Here is a tiny trained network, its code and every weight. The questions are about switching its units off for an input and a class, where a switched-off unit gives its printed mean instead of its output.

import numpy as np


def w(rows, s, z=0):
    codes = np.array(rows[::2]) - 128.0
    scale = np.full(codes.shape[1], s)
    scale[-1] = z or s
    return codes * scale


def norm(h):
    return h / np.sqrt((h * h).mean(-1, keepdims=True) + 1e-5)


def f(y):
    return np.maximum(y, 0)


def log_softmax(a):
    a = a - a.max(-1, keepdims=True)
    return a - np.log(np.exp(a).sum(-1, keepdims=True))


def net(x, mask):
    res = np.array(x, float).reshape(1, 5) / 4 @ E
    u = 0
    for l in range(2):
        y = f(norm(res) @ A[l][:, :-1].T + A[l][:, -1])
        res = res + np.where(mask[u : u + 9], y, B[l][:, -1]) @ B[l][:, :-1]
        u += 9
    return log_softmax(norm(res)[-1] @ U[:, :-1].T + U[:, -1])


A, B = {}, {}
E = w([
[124,117,137,129,112,123],'x0',
[128,185,105,144,237,185],'x1',
[87,66,88,116,123,185],'x2',
[166,86,117,213,177,104],'x3',
[253,172,147,207,76,252],'x4',
],0.0068)
A[0] = w([
[147,93,48,143,130,135,42],'0.n1',
[132,126,137,139,144,218,5],'0.n2',
[105,11,85,97,158,232,60],'0.n3',
[138,149,210,140,214,182,121],'0.n4',
[81,91,138,223,151,117,134],'0.n5',
[113,64,105,128,128,189,100],'0.n6',
[123,141,123,105,96,160,111],'0.n7',
[210,116,85,165,158,98,136],'0.n8',
[78,151,132,151,189,171,37],'0.n9',
],0.012,0.0021)
B[0] = w([
[113,208,112,161,111,119,168],'0.n1',
[135,73,90,63,212,170,210],'0.n2',
[159,213,146,148,134,82,253],'0.n3',
[85,170,180,142,150,79,227],'0.n4',
[73,105,38,154,114,213,207],'0.n5',
[145,160,149,130,168,8,202],'0.n6',
[163,155,70,144,2,74,175],'0.n7',
[100,132,99,156,53,128,214],'0.n8',
[116,73,199,92,61,170,201],'0.n9',
],0.0087,0.0061)
A[1] = w([
[134,203,128,8,73,168,3],'1.n1',
[107,124,100,155,64,126,112],'1.n2',
[167,145,198,202,76,49,73],'1.n3',
[160,196,88,111,167,145,110],'1.n4',
[162,136,146,152,138,208,172],'1.n5',
[254,124,162,154,114,185,100],'1.n6',
[237,141,123,123,122,176,231],'1.n7',
[84,147,175,134,165,202,66],'1.n8',
[127,111,156,108,200,168,113],'1.n9',
],0.011,0.0027)
B[1] = w([
[92,141,95,232,104,166,253],'1.n1',
[189,142,251,188,93,138,221],'1.n2',
[143,190,147,76,175,98,250],'1.n3',
[134,166,189,147,140,101,209],'1.n4',
[93,79,96,125,118,91,199],'1.n5',
[97,83,86,77,171,133,230],'1.n6',
[46,81,104,104,136,69,242],'1.n7',
[211,122,182,124,40,134,193],'1.n8',
[99,87,205,64,58,99,167],'1.n9',
],0.011,0.0055)
U = w([
[45,19,93,70,179,108,207],'0',
[132,201,159,155,186,74,126],'1',
[112,128,176,178,125,102,208],'2',
[105,126,118,248,111,152,158],'3',
[148,91,215,116,110,119,175],'4',
[176,118,126,159,146,201,3],'5',
[210,75,107,129,160,221,18],'6',
],0.012,0.0034)

Each question gives the input, the list of numbers given to net, and the class t.
The units are the neurons (one row each of A and B). Each row of codes is followed by its name. A weight is (code - 128) times the scale printed after its matrix; where a second scale follows, it is the last column's (A, B and U).
mask holds one flag per neuron, layer by layer. A switched-off neuron (its flag False) gives its mean, the last column of its row in B, instead of its output. The means were averaged over made-up inputs and are rounded, as every weight is.
A unit's drop is (log p(t) with every unit on - log p(t) with that unit switched off) / (log p(t) with every unit on - log p(t) with every unit switched off).
The circuit of an input: a set's keep is (log p(t) with only the set's units on - log p(t) with every unit switched off) / (log p(t) with every unit on - log p(t) with every unit switched off). Starting from the 12 units with the biggest drops (on a tie, the unit counted first), units are removed one at a time, each time the one whose removal leaves the highest keep (on an exact tie, the one counted first), for as long as the keep stays at least 0.8.
circuit, biggest first: the units of the circuit, biggest drop first
unit that matters most: the unit with the biggest drop
top k neurons: the k neurons with the biggest drops, biggest first
k most important neurons of layer l: the k neurons of layer l with the biggest drops, biggest first
input [-4,-4,7,-2,6], class 1: circuit, biggest first => 0.n6, 1.n3
input [-8,2,7,-5,8], class 0: circuit, biggest first => 0.n2, 1.n7
input [-2,7,-2,3,-2], class 4: circuit, biggest first => 0.n9, 1.n8
input [-2,0,7,-6,6], class 1: top 4 neurons => 0.n3, 0.n6, 1.n4, 0.n9
input [1,4,7,2,7], class 0: top 3 neurons => 0.n2, 1.n7, 1.n6
input [-8,6,-8,6,8], class 0: unit that matters most => 1.n6
input [8,-1,8,-5,-2], class 1: circuit, biggest first => 0.n3, 0.n6
input [3,-4,-7,1,8], class 0: circuit, biggest first => 1.n6, 1.n7
input [3,-7,8,7,-1], class 1: top 2 neurons => 0.n3, 0.n6
input [0,5,5,-1,4], class 1: 3 most important neurons of layer 0 => 0.n3, 0.n4, 0.n6
input [6,-4,7,-2,5], class 1: circuit, biggest first => 0.n6, 1.n3
input [4,2,-4,7,7], class 0: circuit, biggest first => 1.n6, 1.n7
input [-5,7,-4,-5,0], class 4: circuit, biggest first => 1.n8, 0.n9
input [-6,-4,-6,-7,-5], class 3: 3 most important neurons of layer 0 => 0.n6, 0.n4, 0.n3
input [0,0,4,-8,1], class 3: circuit, biggest first => 1.n1
input [-2,8,7,0,4], class 4: top 3 neurons => 0.n2, 0.n9, 1.n9
input [-4,-2,2,-8,-7], class 3: top 3 neurons => 1.n1, 0.n2, 1.n6
input [-4,-6,-2,-8,-7], class 3: 4 most important neurons of layer 1 => 1.n1, 1.n6, 1.n3, 1.n7
input [7,4,5,8,-3], class 3: top 2 neurons => 0.n5, 1.n3
input [1,4,-3,0,7], class 0: top neuron => 1.n6
input [7,-3,7,3,-1], class 1: 2 most important neurons of layer 0 => 0.n3, 0.n6
